[[133 102 130 124 143]
 [132 120 122 133 119]]
|
[133 120]

[[115 105]
 [111  99]
 [141 153]]
|
[115  99]

[[145 141 129]
 [152 141 130]
 [133 135 134]]
|
[145 141 134]

[[147 128 121 127 129]
 [130 126 108 128 128]
 [128 125 151 129 127]]
|
[147 126 151]

[[128 123 132 126 128]
 [128 115 150 121 126]
 [129 111 130 120 128]
 [131 113 127 117 126]
 [129 125 144 123 126]]
|
[128 115 130 117 126]

[[135 101]
 [130 108]
 [126 111]
 [127 114]]
|
[135 108]

[[112 119 128 128 111]
 [143 136 128 104 148]]
|
[112 136]

[[139 119]
 [112 103]
 [138 129]]
|
[139 103]
---
[[127 152 128 152]
 [131 132 132 146]]
|
[127 132]

[[129 128 126]
 [ 99 150 103]
 [123 108 110]
 [ 99 143 101]]
|
[129 150 110]

[[125 134 101]
 [119 133  99]]
|
[125 133]

[[110 141]
 [108 143]
 [104 146]]
|
[110 143]

[[115 129 113 128]
 [106 128 122 126]
 [122 128 142 127]]
|
[115 128 142]

[[127 153]
 [106 125]
 [101 119]
 [130 152]
 [138 106]]
|
[127 125]

[[129 139 138 128 132]
 [115 118 132 128 139]
 [104 106 143 104 120]
 [128 136 131 128 117]
 [130 135 137 108 127]]
|
[129 118 143 128 127]
---
[[114 114 138 142 130]
 [120 116 153 129 116]
 [122 110 146 138 115]
 [115 127 131 138 142]]
|
[114 116 146 138]

[[118 146]
 [133 145]
 [153 122]
 [122 151]
 [144 107]]
|
[118 145]

[[144 133]
 [155 118]
 [144 122]
 [123 134]
 [110 127]]
|
[144 118]

[[132 129 142 131]
 [133 130 135 132]
 [133 133 133 134]
 [131 132 134 133]
 [133 156 129 136]]
|
[132 130 133 133]

[[101 123]
 [102 143]
 [150 155]
 [118 139]
 [149 118]]
|
[101 143]

[[129 126 127 126]
 [121 113 102 100]
 [135 139 147 149]]
|
[129 113 147]

[[136 147]
 [143 151]]
|
[136 151]
---
[[134 123 132 123 120 135 135 133 131 121 124]
 [124 114 123 133 134 138 151 145 118 103 139]
 [134 124 134 122 120 134 135 132 129 123 128]
 [135 126 133 120 123 134 134 132 131 122 130]]
|
[[135 134 124 134]
 [126 124 114 123]
 [133 134 123 132]
 [120 122 133 123]
 [123 120 134 120]
 [134 134 138 135]
 [134 135 151 135]
 [132 132 145 133]
 [131 129 118 131]
 [122 123 103 121]
 [130 128 139 124]]

[[123 129 116 121 130 123 134 121 108 114 109]
 [119 119 120 120 136 127 150 145 132 132 131]
 [124 118 123 135 110 123 150 123 136 131 120]]
|
[[124 119 123]
 [118 119 129]
 [123 120 116]
 [135 120 121]
 [110 136 130]
 [123 127 123]
 [150 150 134]
 [123 145 121]
 [136 132 108]
 [131 132 114]
 [120 131 109]]

[[137 133 136 125 129 133 126 128 139 125 129 129 133]
 [134 131 133 126 129 130 125 128 132 127 129 129 130]
 [152 140 149 121 130 133 117 128 134 121 131 129 138]]
|
[[152 134 137]
 [140 131 133]
 [149 133 136]
 [121 126 125]
 [130 129 129]
 [133 130 133]
 [117 125 126]
 [128 128 128]
 [134 132 139]
 [121 127 125]
 [131 129 129]
 [129 129 129]
 [138 130 133]]

[[129 142 140 118 130 128 123 121 144 138 114]
 [113 133 113 142 139 113 114 114 123 143 127]
 [113 138 114 145 139 110 106 111 132 147 122]
 [124 147 136 124 129 111  99 102 146 156 111]
 [124 114 127 131 135 135 140 138 115 119 142]]
|
[[124 124 113 113 129]
 [114 147 138 133 142]
 [127 136 114 113 140]
 [131 124 145 142 118]
 [135 129 139 139 130]
 [135 111 110 113 128]
 [140  99 106 114 123]
 [138 102 111 114 121]
 [115 146 132 123 144]
 [119 156 147 143 138]
 [142 111 122 127 114]]

[[137 120 130 121 130 121 129 122 132 119 128]
 [123 137 144 120 125 119 133 121 116 137 116]
 [138 119 126 125 132 125 128 125 136 117 133]
 [109 151 148 128 120 126 134 128 106 152 112]]
|
[[109 138 123 137]
 [151 119 137 120]
 [148 126 144 130]
 [128 125 120 121]
 [120 132 125 130]
 [126 125 119 121]
 [134 128 133 129]
 [128 125 121 122]
 [106 136 116 132]
 [152 117 137 119]
 [112 133 116 128]]

[[117 123 126 115 134 136 140 129]
 [145 129 118 114 140 126  99 141]
 [133 120 118 126 131 131 131 137]
 [114 120 140 111 146 149 141 127]
 [140 121 118 118 139 130 112 137]
 [121 126 128 113 132 142 140 136]
 [133 119 131 121 149 137 120 133]
 [119 115 138 114 154 144 130 122]]
|
[[119 133 121 140 114 133 145 117]
 [115 119 126 121 120 120 129 123]
 [138 131 128 118 140 118 118 126]
 [114 121 113 118 111 126 114 115]
 [154 149 132 139 146 131 140 134]
 [144 137 142 130 149 131 126 136]
 [130 120 140 112 141 131  99 140]
 [122 133 136 137 127 137 141 129]]

[[111 101 101 148 158 107]
 [119 120 121 121 137 134]]
|
[[119 111]
 [120 101]
 [121 101]
 [121 148]
 [137 158]
 [134 107]]
